Below is a small trained network, with its code and all its weights. Each question gives an input and a class and asks what happens when units are switched off, that is, made to give their printed mean instead of their output.

import numpy as np


def w(rows, s, z=0):
    codes = np.array(rows[::2]) - 128.0
    scale = np.full(codes.shape[1], s)
    scale[-1] = z or s
    return codes * scale


def f(y):
    return np.maximum(y, 0)


def log_softmax(a):
    a = a - a.max(-1, keepdims=True)
    return a - np.log(np.exp(a).sum(-1, keepdims=True))


def net(x, mask):
    res = np.array(x, float).reshape(1, 7) / 4 @ E
    y = f(res @ A[0][:, :-1].T + A[0][:, -1])
    res = res + np.where(mask, y, B[0][:, -1]) @ B[0][:, :-1]
    return log_softmax(res[-1] @ U[:, :-1].T + U[:, -1])


A, B = {}, {}
E = w([
[127,127,127],'x0',
[162,94,229],'x1',
[85,254,140],'x2',
[129,128,127],'x3',
[130,128,129],'x4',
[129,128,126],'x5',
[251,166,129],'x6',
],0.0075)
A[0] = w([
[155,121,152,123],'N0',
[71,207,188,92],'N1',
[155,143,68,123],'N2',
[138,136,132,225],'N3',
[128,101,165,189],'N4',
[127,121,46,74],'N5',
[133,123,152,97],'N6',
[89,121,65,130],'N7',
[114,162,129,87],'N8',
[127,151,213,130],'N9',
[124,152,216,100],'N10',
[137,81,107,57],'N11',
[131,126,140,255],'N12',
[99,126,201,178],'N13',
[88,153,132,63],'N14',
[94,114,132,215],'N15',
[116,169,84,113],'N16',
[200,167,128,51],'N17',
[128,94,190,81],'N18',
[134,113,117,100],'N19',
[77,118,150,122],'N20',
[187,128,124,172],'N21',
[87,109,133,55],'N22',
[49,115,175,106],'N23',
[122,140,93,187],'N24',
[124,206,176,60],'N25',
[130,171,165,200],'N26',
[167,144,95,147],'N27',
[170,135,143,144],'N28',
[128,138,91,89],'N29',
[54,87,126,89],'N30',
[164,9,85,84],'N31',
],0.014,0.0067)
B[0] = w([
[103,140,151,164],'N0',
[242,69,63,215],'N1',
[92,115,179,190],'N2',
[84,120,52,227],'N3',
[95,108,111,206],'N4',
[113,103,220,179],'N5',
[124,127,163,139],'N6',
[93,72,158,199],'N7',
[173,110,130,151],'N8',
[97,99,177,198],'N9',
[110,100,185,185],'N10',
[199,114,129,152],'N11',
[28,107,1,254],'N12',
[79,82,136,212],'N13',
[173,134,144,149],'N14',
[99,166,72,214],'N15',
[130,86,159,188],'N16',
[149,250,190,180],'N17',
[119,104,193,173],'N18',
[149,131,134,136],'N19',
[127,192,152,171],'N20',
[98,186,126,219],'N21',
[140,205,160,144],'N22',
[130,234,176,192],'N23',
[73,80,123,204],'N24',
[220,102,116,189],'N25',
[129,97,72,221],'N26',
[87,167,149,193],'N27',
[96,177,141,186],'N28',
[134,119,182,149],'N29',
[127,224,159,188],'N30',
[248,87,81,249],'N31',
],0.021,0.0067)
U = w([
[174,188,141,219],'0',
[254,74,130,67],'1',
[121,43,188,84],'2',
[127,102,94,159],'3',
[135,102,107,244],'4',
[131,107,89,120],'5',
[129,101,98,111],'6',
[214,105,233,2],'7',
],0.01,0.0046)

Each question gives the input, the list of numbers given to net, and the class t.
The units are the neurons (one row each of A and B). Each row of codes is followed by its name. A weight is (code - 128) times the scale printed after its matrix; where a second scale follows, it is the last column's (A, B and U).
mask holds one flag per neuron, in row order. A switched-off neuron (its flag False) gives its mean, the last column of its row in B, instead of its output. The means were averaged over made-up inputs and are rounded, as every weight is.
A unit's drop is (log p(t) with every unit on - log p(t) with that unit switched off) / (log p(t) with every unit on - log p(t) with every unit switched off).
The circuit of an input: a set's keep is (log p(t) with only the set's units on - log p(t) with every unit switched off) / (log p(t) with every unit on - log p(t) with every unit switched off). Starting from the 12 units with the biggest drops (on a tie, the unit counted first), units are removed one at a time, each time the one whose removal leaves the highest keep (on an exact tie, the one counted first), for as long as the keep stays at least 0.8.
units of the circuit, in order: the units of the circuit, biggest drop first
top k neurons: the k neurons with the biggest drops, biggest first
drop of u: that unit's drop, to one decimal
input [-3,-8,1,-5,6,3,-7], class 2: top 4 neurons -> (N7 N5 N24 N16)
input [-2,1,-6,-1,-2,-5,-1], class 1: units of the circuit, in order -> (N31)
input [6,6,8,2,2,-1,-2], class 1: top 2 neurons -> (N1 N25)
input [7,7,-1,-7,6,1,4], class 2: top 4 neurons -> (N9 N10 N18 N15)
input [-6,-6,-3,2,-3,0,-2], class 2: units of the circuit, in order -> (N5 N7)
input [-4,3,4,-1,1,-5,-7], class 0: top 2 neurons -> (N23 N30)
input [-6,-3,7,3,0,1,0], class 1: units of the circuit, in order -> (N1 N25)
input [3,-5,7,-4,0,6,0], class 1: units of the circuit, in order -> (N1 N25)
input [-6,7,-3,-6,-3,0,2], class 2: top 2 neurons -> (N18 N9)
input [6,-8,-5,-6,6,5,-1], class 2: top 2 neurons -> (N5 N7)
input [-2,-4,-1,-3,4,-2,5], class 0: top 2 neurons -> (N17 N13)
input [-8,8,4,-3,7,-3,6], class 2: top 3 neurons -> (N9 N10 N13)
input [3,2,5,1,2,-3,0], class 1: top 4 neurons -> (N1 N25 N21 N27)
input [0,2,-7,-7,0,-3,-2], class 1: units of the circuit, in order -> (N31)
input [5,-7,7,-5,3,6,-2], class 1: units of the circuit, in order -> (N1 N25)
input [-7,1,7,-2,0,2,1], class 1: drop of N25 -> 0.2
input [-3,3,8,-2,8,4,-7], class 1: drop of N14 -> 0.1
input [5,-6,3,-4,-6,-3,-3], class 2: drop of N12 -> 0.1
